Each row is followed by its group and then its class within the group.
3	-54	3	5	-9	7	14	32	-8	2	-36	-36	-59	1	-5	4	3	-29	-2	-6	-34	8	-8	7	-10	15	3	-9	-5	-20	-4	6	-4	6	-32	21	-17	27	-6	-10	-9	-6	-4	5	45	12	-3	-25 : zb:dq
0	29	4	-14	-12	1	0	-30	-9	4	10	67	17	-5	-1	13	-1	8	34	-4	45	-18	15	6	-5	3	3	-5	-9	13	16	1	-4	19	-1	-43	-2	12	7	6	-10	24	-1	9	-72	-19	-28	16 : nj:sl
1	-33	24	-6	-12	-3	1	1	-39	18	4	16	6	12	-5	8	-1	-7	4	-10	29	-15	8	0	1	5	3	-13	-5	4	-15	0	-5	53	-1	-8	2	1	5	17	-21	3	-6	3	-76	-12	-7	-33 : Qr:rr
-4	-26	5	4	-7	9	21	34	-14	-2	-34	-27	-53	-3	-6	0	-3	-16	6	-25	-13	5	8	5	-13	10	-4	0	-6	-20	14	11	-1	5	-30	12	-9	45	-8	2	-24	-3	-2	-2	55	13	-8	-13 : zb:Dz
7	-73	14	12	-14	12	10	28	-14	-8	-54	-34	-60	3	2	4	1	-25	14	-20	-40	6	-9	5	-6	18	6	-9	-12	-22	-6	9	-10	13	-31	20	-10	20	-4	-4	-21	-5	-5	-7	26	3	-10	-13 : zb:dq
-3	54	7	-26	-8	-1	-4	-45	-6	-5	8	88	35	0	5	23	-9	-2	33	4	43	-24	16	3	-8	9	-3	0	-3	-3	17	-2	1	7	0	-49	2	15	5	7	-12	23	-2	9	-84	-12	-36	30 : nj:jz
12	-23	29	3	-18	22	-18	-30	-29	15	-27	28	10	-14	-1	6	-6	-12	37	0	0	-33	4	2	-8	6	10	-14	-14	8	-36	10	-6	35	0	-32	0	3	20	17	-21	2	-15	2	-100	-20	-20	-8 : Qr:rr
2	-59	12	3	-13	10	20	47	-21	7	-44	-39	-59	13	-5	6	4	-26	-7	-26	-5	-5	5	10	-12	12	1	-16	-12	-16	7	6	-1	28	-30	17	-37	13	-1	-20	-26	-5	1	-1	33	4	-6	-30 : zb:Dz
5	-63	11	8	-8	-3	23	42	-15	12	-34	-27	-56	15	-2	-9	4	-15	22	-19	-14	6	-6	6	-10	9	2	-5	-4	-20	5	13	-7	20	-30	29	-14	45	-6	-7	-16	-6	-6	-2	28	-1	5	-33 : zb:dq
4	17	8	-16	-9	-4	7	-14	-4	-4	-10	72	29	-5	-2	15	-5	2	31	-4	28	-11	22	-1	-9	12	0	8	3	-3	16	-3	-3	31	-13	-36	3	43	10	24	-2	18	-9	11	-66	-21	-36	3 : nj:jz
-5	47	4	-17	-8	6	2	-26	-3	-5	-25	59	47	-2	-5	23	-6	6	31	-4	20	-11	11	0	-8	7	-5	2	-1	-10	29	-4	4	4	-11	-38	3	-3	14	6	-7	15	-13	7	-25	-4	-43	43 : nj:jz
6	-56	-2	19	-8	9	12	29	-13	2	-40	-41	-52	7	-8	2	5	-21	6	-13	-36	9	-6	4	-11	10	1	-6	-8	-25	4	11	-5	14	-24	21	-8	15	-1	-4	-15	-12	2	-4	37	6	-4	-15 : zb:dq
-3	33	0	-16	-6	-9	6	-24	-8	0	13	76	48	1	-2	10	-3	20	7	-13	54	-17	20	4	-3	7	-4	7	0	5	23	-6	-3	34	14	-43	6	-22	12	20	-10	18	2	10	-66	-9	-40	5 : nj:sl
3	-56	16	3	-5	1	11	38	-14	4	-39	-37	-36	2	-8	6	-2	-22	18	-20	-20	6	6	10	-6	8	5	-8	-5	-14	10	15	8	30	-18	24	-20	21	-6	-15	-18	-6	-2	-5	31	-17	-4	-24 : zb:dq
-1	35	-1	-12	-12	0	13	-37	-7	9	20	67	-1	-1	1	5	-5	14	26	-2	28	-14	18	-8	-9	0	0	-1	-3	7	19	4	-2	7	-1	-42	0	22	0	23	-14	18	12	4	-52	-5	-34	-3 : nj:sl
10	-18	27	-17	-21	47	2	1	-64	46	-18	-17	30	0	-5	4	-9	18	78	-25	69	-14	6	4	-4	-14	3	-19	-1	40	-17	12	-4	20	9	-40	-2	-33	19	-6	-36	12	-14	-7	-86	-27	-32	-49 : Hq:qb
-4	25	-2	-7	-1	-5	-2	-37	0	-5	19	70	16	-3	-3	16	-4	11	33	-9	43	-8	11	2	-3	5	-1	-2	3	1	14	0	-12	18	0	-37	6	-11	0	7	-7	21	-1	7	-59	-15	-30	17 : nj:sl
4	-45	9	9	-15	20	16	32	-27	14	-26	-46	-59	4	-4	-3	2	-22	-2	-30	-18	-7	-15	5	-18	7	3	-10	-7	-10	-9	9	2	3	-28	15	-41	32	-4	-2	-20	-9	-2	-12	35	8	3	-40 : zb:Dz
-3	24	-4	-10	3	-10	-9	-27	14	-7	-2	63	33	5	-2	12	-4	17	19	4	28	-7	10	-1	-2	7	-7	13	1	-5	15	-8	-9	7	-9	-27	10	30	6	33	5	17	-3	10	-39	-10	-33	18 : nj:jz
8	11	11	5	-8	17	-6	-7	-35	32	-16	-44	26	2	1	-9	-11	43	16	-10	29	10	-8	-3	5	-14	6	-9	3	20	-15	2	-6	-1	10	-2	15	-58	5	11	-12	-8	-18	-7	3	-10	-9	-9 : Hq:qb
